Here is a tiny trained network, its code and every weight. The questions are about switching its units off for an input and a class, where a switched-off unit gives its printed mean instead of its output.

import numpy as np


def w(rows, s, z=0):
    codes = np.array(rows[::2]) - 128.0
    scale = np.full(codes.shape[1], s)
    scale[-1] = z or s
    return codes * scale


def norm(h):
    return h / np.sqrt((h * h).mean(-1, keepdims=True) + 1e-5)


def f(y):
    return y / 2 * (1 + np.tanh(0.7978845608 * (y + 0.044715 * y**3)))


def log_softmax(a):
    a = a - a.max(-1, keepdims=True)
    return a - np.log(np.exp(a).sum(-1, keepdims=True))


def net(x, mask):
    res = np.array(x, float).reshape(1, 5) / 4 @ E
    u = 0
    for l in range(2):
        y = f(norm(res) @ A[l][:, :-1].T + A[l][:, -1])
        res = res + np.where(mask[u : u + 9], y, B[l][:, -1]) @ B[l][:, :-1]
        u += 9
    return log_softmax(norm(res)[-1] @ U[:, :-1].T + U[:, -1])


A, B = {}, {}
E = w([
[101,177,110,234],'x0',
[116,251,170,152],'x1',
[140,180,14,146],'x2',
[100,102,171,54],'x3',
[152,105,54,206],'x4',
],0.0026)
A[0] = w([
[111,175,52,172,180],'L0N0',
[86,92,235,95,162],'L0N1',
[103,51,107,116,152],'L0N2',
[75,198,89,143,222],'L0N3',
[98,86,193,31,53],'L0N4',
[84,161,155,217,187],'L0N5',
[112,113,255,76,84],'L0N6',
[73,97,187,251,112],'L0N7',
[248,120,53,160,255],'L0N8',
],0.0046,0.00078)
B[0] = w([
[83,165,255,156,188],'L0N0',
[178,135,189,168,236],'L0N1',
[76,130,93,202,162],'L0N2',
[164,158,119,145,188],'L0N3',
[113,191,183,77,227],'L0N4',
[98,200,140,151,196],'L0N5',
[174,100,189,148,250],'L0N6',
[96,128,70,40,190],'L0N7',
[43,66,171,75,213],'L0N8',
],0.0047,0.0019)
A[1] = w([
[232,214,148,113,189],'L1N0',
[88,105,89,133,115],'L1N1',
[91,201,136,154,38],'L1N2',
[107,146,139,78,243],'L1N3',
[254,45,106,131,249],'L1N4',
[133,71,112,128,150],'L1N5',
[141,76,102,131,206],'L1N6',
[128,204,116,193,29],'L1N7',
[143,175,107,43,215],'L1N8',
],0.0075,0.0011)
B[1] = w([
[73,41,125,120,254],'L1N0',
[181,91,150,149,145],'L1N1',
[69,214,96,158,208],'L1N2',
[253,117,52,166,185],'L1N3',
[79,193,129,142,186],'L1N4',
[71,130,100,223,151],'L1N5',
[48,105,78,220,151],'L1N6',
[152,226,110,119,204],'L1N7',
[210,124,57,137,179],'L1N8',
],0.0045,0.0031)
U = w([
[151,81,248,86,165],'0',
[56,45,100,194,192],'1',
[87,233,115,161,157],'2',
[187,90,84,90,5],'3',
],0.011,0.0024)

Each question gives the input, the list of numbers given to net, and the class t.
The units are the neurons (one row each of A and B). Each row of codes is followed by its name. A weight is (code - 128) times the scale printed after its matrix; where a second scale follows, it is the last column's (A, B and U).
mask holds one flag per neuron, layer by layer. A switched-off neuron (its flag False) gives its mean, the last column of its row in B, instead of its output. The means were averaged over made-up inputs and are rounded, as every weight is.
A unit's drop is (log p(t) with every unit on - log p(t) with that unit switched off) / (log p(t) with every unit on - log p(t) with every unit switched off).
The circuit of an input: a set's keep is (log p(t) with only the set's units on - log p(t) with every unit switched off) / (log p(t) with every unit on - log p(t) with every unit switched off). Starting from the 12 units with the biggest drops (on a tie, the unit counted first), units are removed one at a time, each time the one whose removal leaves the highest keep (on an exact tie, the one counted first), for as long as the keep stays at least 0.8.
circuit, biggest first: the units of the circuit, biggest drop first
most important unit: the unit with the biggest drop
top k neurons: the k neurons with the biggest drops, biggest first
k most important neurons of layer l: the k neurons of layer l with the biggest drops, biggest first
drop of u: that unit's drop, to one decimal
input [-5,4,4,2,-7], class 3: circuit, biggest first -> L1N8; L1N3
input [-5,3,-1,0,7], class 1: most important unit -> L0N4
input [-4,8,8,6,-8], class 3: 4 most important neurons of layer 1 -> L1N8; L1N3; L1N0; L1N4
input [-2,-3,7,-8,-7], class 3: 2 most important neurons of layer 0 -> L0N8; L0N0
input [-4,-8,-4,-7,-4], class 1: 2 most important neurons of layer 0 -> L0N0; L0N2
input [-5,0,2,4,0], class 3: top 3 neurons -> L1N8; L0N0; L1N3
input [-3,-2,4,-8,-6], class 3: 3 most important neurons of layer 0 -> L0N6; L0N2; L0N0
input [-3,6,3,7,1], class 3: drop of L1N8 -> 0.4
input [-3,6,7,6,-1], class 3: drop of L0N2 -> 0.2
input [-6,1,5,3,-3], class 3: drop of L1N8 -> 0.3
